The symbols move the states like this.
Des: va>Nar, su>Lor
Nak: va>Tes, su>Ral
Leg: va>Fon, su>Res
Lek: va>Zuv, su>Geg
Dus: va>Nak, su>Tes
Gok: va>Kef, su>Pul
Dip: va>Lil, su>Miz
Fir: va>Kob, su>San
Sed: va>Ruz, su>Gok
Gop: va>Paf, su>Vob
Lok: va>Bof, su>Las
Pud: va>Mub, su>Dus
Nos: va>Mes, su>Gal
Fon: va>Seg, su>Sur
Rol: va>Des, su>Nar
Viz: va>Vot, su>Gud
Nir: va>Poz, su>Baz
Tes: va>Ral, su>Pul
Baz: va>Sed, su>Ruz
Lof: va>Pud, su>Mub
Sav: va>Pab, su>Mup
Mup: va>Sav, su>Lof
Seg: va>Sur, su>Siv
Pap: va>Sav, su>Dok
San: va>Viz, su>Lek
Vot: va>Gud, su>Lum
Tev: va>Nos, su>Mes
Miz: va>Leg, su>Lop
Lil: va>Kam, su>Dig
Vog: va>Ton, su>Bor
Kan: va>Pab, su>Leg
Pab: va>Dip, su>Gaf
Kom: va>Rer, su>Pap
Mub: va>Dus, su>Nak
Bor: va>Fop, su>Mes
Gim: va>Zuf, su>Duk
Gal: va>Fum, su>Nir
Lor: va>Gop, su>Paf
Vob: va>Tev, su>Nos
Dig: va>Gal, su>Gaf
Las: va>Zev, su>Nuv
Kam: va>Nos, su>Bof
Nuv: va>Nit, su>Kan
Rar: va>Gup, su>Gim
Nit: va>Kan, su>Viz
Bof: va>Las, su>Zev
Pul: va>Taz, su>Rol
Nav: va>Lof, su>Zuv
Lum: va>Miz, su>Pud
Ton: va>Bor, su>Fop
Zuf: va>Taz, su>Nir
Duk: va>Nir, su>Poz
Mes: va>Gal, su>Fum
Dok: va>Mup, su>Lum
Nar: va>Lor, su>Gop
Gup: va>Gim, su>Zuf
Ruz: va>Gok, su>Ruz
Siv: va>Rez, su>Bof
Ral: va>Rar, su>Gup
Taz: va>Rol, su>Des
Gud: va>Mot, su>Kar
Kar: va>Viz, su>Lop
Lop: va>Pap, su>Sav
Kef: va>Mub, su>Taz
Fum: va>Ruz, su>Vog
Geg: va>Tal, su>Leg
Gaf: va>Leg, su>Mel
Paf: va>Lok, su>Tev
Zuv: va>Viz, su>Vot
Kob: va>Rer, su>Nuv
Zev: va>Rez, su>Fon
Mif: va>Lil, su>Paf
Tal: va>Kan, su>Fir
Mel: va>Vog, su>Baz
Zom: va>Res, su>San
Sur: va>Mif, su>Lil
Sas: va>Geg, su>Tal
Poz: va>Baz, su>Sed
Res: va>Gaf, su>Dus
Rer: va>Nuv, su>Kam
Mot: va>Kom, su>Kom
Fop: va>Gaf, su>Lok
Rez: va>Fon, su>Mes
Ker: va>Pab, su>Dip

The rows follow the links: the fewer symbols apart two states are, the more alike their rows tend to be.

Named rows; a name shown again gets a slightly different row:
Ruz: [108, -73, -65, 14, -108, 69, -36, -38, -64, -92, 151, -127, 151, 106, -7, -74, -22, 9, -181, -79, 43, -39, 126, 95, 146, -64, 195, -73, 1, 15, -79, 133, -120, -1, 71, -131, 134, 83, -58, -107, -34, 173, 150, -213, -37, 4, -113]
Fir: [113, 244, 39, -84, -64, 107, -125, 34, -197, 29, 42, 145, -73, -107, -106, -1, 66, 166, 152, 8, -7, 120, -174, -213, -16, -10, -81, -61, -42, 22, 118, -104, -81, -37, 118, -129, -24, 85, 102, 21, -4, 59, -83, -21, -183, 33, 107]
Rol: [-44, -76, 9, 172, -69, -126, 84, -162, 21, 43, -31, 64, 12, 169, -83, 86, 117, 23, -81, -6, 16, -78, -1, -102, -13, -119, 74, -83, -161, -144, 43, 18, 206, 79, 39, 210, 24, -129, 1, -41, -10, 227, -122, 202, -145, -36, -35]
Nos: [-57, -133, 209, -66, -115, -84, 156, -73, 100, 8, 101, 195, 35, 26, 92, -5, 31, -161, -114, -138, -71, 23, 152, 71, 85, -126, 108, 57, -59, 22, 71, 75, 83, -11, 30, 92, -42, -159, 18, 38, 17, -15, 53, -238, -45, -228, -89]
Gud: [109, 111, -173, 50, 86, 119, 9, 290, -36, 105, -69, -28, -16, -109, -72, 81, -91, -14, 5, 54, -81, -17, -43, -117, -84, -31, -223, 61, 54, -110, -79, 2, -57, -7, 90, 14, 52, 184, 126, -1, -47, 125, -144, -52, -203, 131, 61]
Lok: [-94, -37, 252, -155, -76, -102, 113, -86, 68, 21, 17, 216, -67, -50, 116, -21, 47, -130, 43, -77, -67, 63, 66, 40, 35, -50, 52, 86, -34, 73, 138, -22, 83, -34, -32, 71, -144, -187, -7, 92, 61, -195, 43, -140, 57, -224, -32]
Gup: [-51, -25, -70, 52, -13, -37, -153, -206, -63, -129, -3, -194, 44, 105, -7, -81, 82, 178, 42, 69, 151, -25, -111, 28, 27, 141, 111, -146, -15, 45, -33, -58, -49, 67, -99, -84, 41, -16, -128, -66, 13, -24, 57, 276, 213, 105, 5]
Baz: [103, -68, -64, 1, -115, 74, -68, -59, -83, -117, 174, -154, 147, 84, 14, -106, -31, 32, -154, -68, 51, -33, 99, 73, 159, -20, 193, -96, 11, 40, -83, 116, -153, -2, 59, -162, 134, 95, -69, -110, -41, 130, 144, -191, 7, 12, -109]
Nit: [114, 241, 10, -67, -10, 149, -95, 139, -158, 57, 9, 134, -100, -148, -104, 38, 22, 120, 142, 42, -44, 99, -134, -172, -62, -11, -135, 8, 19, 27, 118, -92, -61, -73, 118, -126, -44, 101, 116, 61, -14, 29, -72, -53, -177, 48, 115]
Zuv: [121, 183, -151, 44, 63, 133, -66, 213, -108, 74, -57, -6, -47, -108, -125, 51, -44, 100, 82, 62, -30, 7, -142, -157, -81, 9, -198, -15, 43, -67, -12, -46, -65, -24, 94, -51, 50, 168, 128, -10, -44, 122, -154, 20, -203, 158, 95]
Pab: [-11, 2, -66, -65, 170, 83, 35, 302, 116, 56, -66, -36, -47, -161, 77, 41, -152, -165, 12, 36, -108, 30, 55, 121, -104, 67, -196, 159, 153, 25, -100, 26, -55, -30, -31, -3, -21, 113, 57, 72, 10, -173, 17, -132, 65, 48, 43]
Dip: [-72, -29, 0, -79, 164, 34, 69, 229, 148, 63, -106, -19, -71, -136, 106, 46, -135, -203, 26, 35, -88, 19, 70, 148, -119, 51, -161, 177, 141, 48, -73, 16, -8, -40, -96, 46, -79, 29, 26, 96, 25, -262, 42, -94, 111, -11, 22]
Mub: [-75, -91, -177, 153, 143, -61, -33, -15, 84, -20, -142, -227, -3, 91, -5, 35, -11, 50, 5, 131, 82, -104, -44, 70, -101, 129, -28, -32, 46, -64, -119, -21, 50, 78, -124, 87, 41, 8, -79, -31, -1, -27, -37, 336, 178, 158, 27]
Lop: [17, -22, -196, 72, 178, 64, 79, 301, 130, 98, -109, -120, -11, -81, -2, 108, -163, -136, -45, 55, -79, -62, 48, 69, -122, 16, -186, 120, 116, -75, -158, 49, -16, 6, -27, 92, 28, 145, 55, 28, -37, -10, -68, -34, -41, 116, 9]
Las: [-88, 71, 243, -187, -45, -34, 27, -65, 20, -5, -1, 217, -100, -101, 96, -32, 45, -56, 134, -31, -48, 114, -33, 14, -2, 11, -7, 82, -9, 130, 161, -91, 38, -56, -50, -20, -178, -150, 5, 117, 54, -265, 56, -81, 94, -166, 30]
Mot: [90, 67, -167, 67, 120, 100, 35, 302, 17, 128, -83, -33, -24, -106, -49, 107, -121, -90, -25, 44, -102, -18, 13, -47, -107, -42, -225, 86, 74, -100, -99, 49, -23, -4, 75, 58, 42, 180, 138, 1, -40, 84, -113, -83, -188, 109, 46]

Each walk starts at a row. The symbols on each line, taken left to right, move it on to the next state.
Each answer is a row, close to the row of the state it stands for.
start [-27, -55, -69, 87, -66, -59, -142, -228, -65, -151, 46, -187, 88, 162, -29, -94, 97, 201, -15, 41, 150, -42, -71, 19, 92, 98, 178, -174, -42, 11, -21, -28, -31, 52, -34, -83, 92, -30, -124, -105, -6, 77, 61, 215, 142, 71, -23]
va su va su: [-54, -90, 102, 97, -90, -129, 164, -116, 57, 82, -7, 180, -19, 116, -23, 96, 92, -73, -77, -60, -38, -35, 62, -84, -2, -153, 49, -5, -148, -101, 96, 18, 207, 42, 55, 225, -23, -171, 33, 21, 2, 164, -96, 57, -172, -139, -33]
va su su su va va va: [-30, -128, -144, 201, -13, -88, -12, -157, 10, -42, -34, -176, 86, 200, -59, 11, 61, 82, -109, 36, 107, -126, 15, 5, 19, -15, 108, -120, -89, -105, -81, 36, 83, 91, -30, 103, 98, -26, -88, -102, -32, 196, -51, 268, 13, 97, -59]
start [-129, -52, 232, -97, -27, -127, 145, -101, 119, 37, -27, 212, -70, -20, 91, 18, 34, -153, 43, -55, -57, 32, 52, 42, -12, -58, 24, 101, -38, 58, 116, -29, 137, -17, -80, 134, -157, -201, -16, 100, 59, -198, 29, -34, 70, -205, -12]
va su va va va su va: [56, -132, -100, 133, -94, -9, -46, -124, -62, -88, 106, -169, 152, 181, -47, -31, 21, 67, -184, -44, 90, -99, 84, 43, 125, -55, 204, -138, -47, -51, -81, 110, -33, 51, 74, -39, 152, 33, -69, -124, -51, 252, 55, -19, -42, 44, -109]
va su va va va: [-35, -66, 61, 144, -78, -127, 123, -151, 31, 72, -34, 130, 2, 143, -69, 94, 107, -17, -72, -34, -23, -56, 37, -106, -11, -147, 49, -39, -166, -153, 70, 5, 217, 53, 69, 236, 4, -155, 31, -11, -5, 201, -107, 135, -171, -82, -15]
start [-1, -30, -216, 105, 205, 34, 41, 251, 122, 80, -136, -154, -14, -78, 13, 80, -148, -96, -15, 85, -41, -80, 16, 53, -133, 69, -218, 90, 108, -97, -169, 25, -2, 24, -55, 98, 55, 135, 46, 8, -6, -28, -103, 77, 17, 156, 47]
su su su su va va va: [-39, -76, 34, 152, -77, -113, 107, -159, 16, 58, -30, 108, 1, 161, -74, 91, 118, 11, -68, -14, -4, -65, 13, -97, -14, -141, 69, -54, -166, -140, 68, 15, 198, 65, 51, 214, 3, -132, 16, -29, -11, 211, -118, 157, -156, -45, -17]
va su va va va: [-107, -1, 243, -168, -33, -62, 50, -78, 63, -7, 1, 181, -80, -69, 101, -22, 54, -86, 98, -52, -41, 102, -1, 52, -19, 23, 2, 91, -7, 121, 127, -67, 37, -44, -73, 15, -160, -162, -12, 106, 73, -285, 80, -69, 135, -171, 25]
start [-63, 4, 240, -167, -34, -45, 106, -41, 61, 33, 9, 224, -84, -92, 91, 8, 0, -152, 77, -73, -68, 88, 53, 28, 2, -53, 24, 110, -3, 97, 129, -39, 52, -63, -55, 36, -181, -147, 8, 114, 53, -225, 56, -162, 45, -189, -17]
va su va va va su: [-36, -98, -63, 201, -53, -105, 8, -213, -8, -22, -24, -75, 53, 204, -86, 23, 111, 99, -100, 10, 75, -92, -13, -53, 12, -47, 121, -123, -142, -128, -28, 24, 146, 90, 4, 132, 68, -86, -62, -85, -13, 219, -60, 274, -33, 33, -33]
va su su su va va su: [-115, 8, 222, -174, -7, -67, 41, -66, 79, -12, 7, 179, -96, -72, 114, -39, 53, -81, 124, -29, -22, 112, -7, 59, -9, 56, 12, 83, 19, 141, 134, -81, 31, -56, -92, -22, -163, -161, -23, 118, 64, -296, 76, -55, 154, -164, 22]
start [38, 56, -230, 115, 171, 65, -30, 221, 33, 75, -149, -140, -37, -50, -69, 85, -93, 12, 35, 111, -6, -53, -77, -43, -138, 58, -212, 30, 73, -109, -124, -14, -6, 34, -20, 69, 56, 158, 61, -22, -38, 48, -137, 160, -61, 207, 80]
va va va su: [-81, -42, -121, 104, 87, -76, -78, -117, 37, -70, -111, -214, -15, 87, -3, -21, 24, 95, 55, 100, 126, -81, -97, 29, -65, 150, 21, -70, 4, -26, -69, -80, 28, 72, -142, 37, 10, -8, -110, -50, 20, -72, -8, 363, 226, 130, 30]
va va su va su: [58, -32, -76, 9, -91, 37, -142, -156, -95, -146, 124, -196, 123, 107, -2, -125, 23, 147, -68, -24, 130, -34, 6, 70, 134, 64, 211, -164, 14, 60, -72, 48, -146, 18, 5, -190, 105, 46, -118, -120, -26, 92, 136, -11, 110, 73, -62]
start [132, 196, -120, 27, 49, 162, -52, 214, -120, 108, -46, 24, -63, -115, -135, 77, -53, 66, 67, 47, -57, 42, -95, -136, -94, -24, -195, 3, 23, -78, -16, -32, -53, -22, 114, -53, 29, 179, 137, 2, -35, 120, -117, -21, -226, 141, 102]
su su va va su su: [-62, -57, -194, 129, 183, -27, -2, 71, 99, 5, -171, -243, -15, 36, -1, 52, -81, -9, 15, 134, 37, -90, -37, 70, -130, 109, -116, 17, 66, -84, -148, -15, 48, 62, -140, 112, 18, 56, -65, -21, -5, -63, -40, 268, 147, 164, 21]
va va va su su va: [-38, -31, -77, 59, -20, -36, -160, -189, -75, -163, 30, -198, 64, 108, -9, -111, 82, 197, 23, 51, 154, -28, -78, 30, 62, 150, 159, -165, -21, 64, -33, -52, -63, 40, -68, -118, 64, -6, -139, -96, 0, 7, 76, 207, 192, 85, -3]
start [-96, -51, -153, 122, 127, -76, -54, -59, 57, -48, -130, -222, -13, 68, 4, -11, 1, 84, 53, 125, 107, -67, -96, 46, -88, 157, -17, -50, 24, -24, -92, -62, 28, 66, -136, 65, 23, -2, -96, -40, 24, -71, -47, 346, 206, 136, 32]
va su va va su su: [78, -65, -43, 13, -113, 36, -104, -136, -106, -139, 164, -175, 147, 116, 7, -125, 9, 90, -120, -58, 98, -30, 75, 70, 173, 11, 207, -128, 1, 49, -69, 86, -133, 16, 22, -170, 120, 63, -96, -112, -27, 123, 143, -101, 66, 30, -109]
va su su su va su su su: [-90, -91, 179, 26, -87, -150, 175, -119, 97, 76, -4, 228, -30, 85, 13, 63, 89, -116, -53, -71, -57, -16, 69, -39, 3, -137, 58, 38, -123, -58, 119, -2, 210, 17, 19, 210, -63, -211, 30, 35, 26, 54, -48, -6, -112, -198, -37]
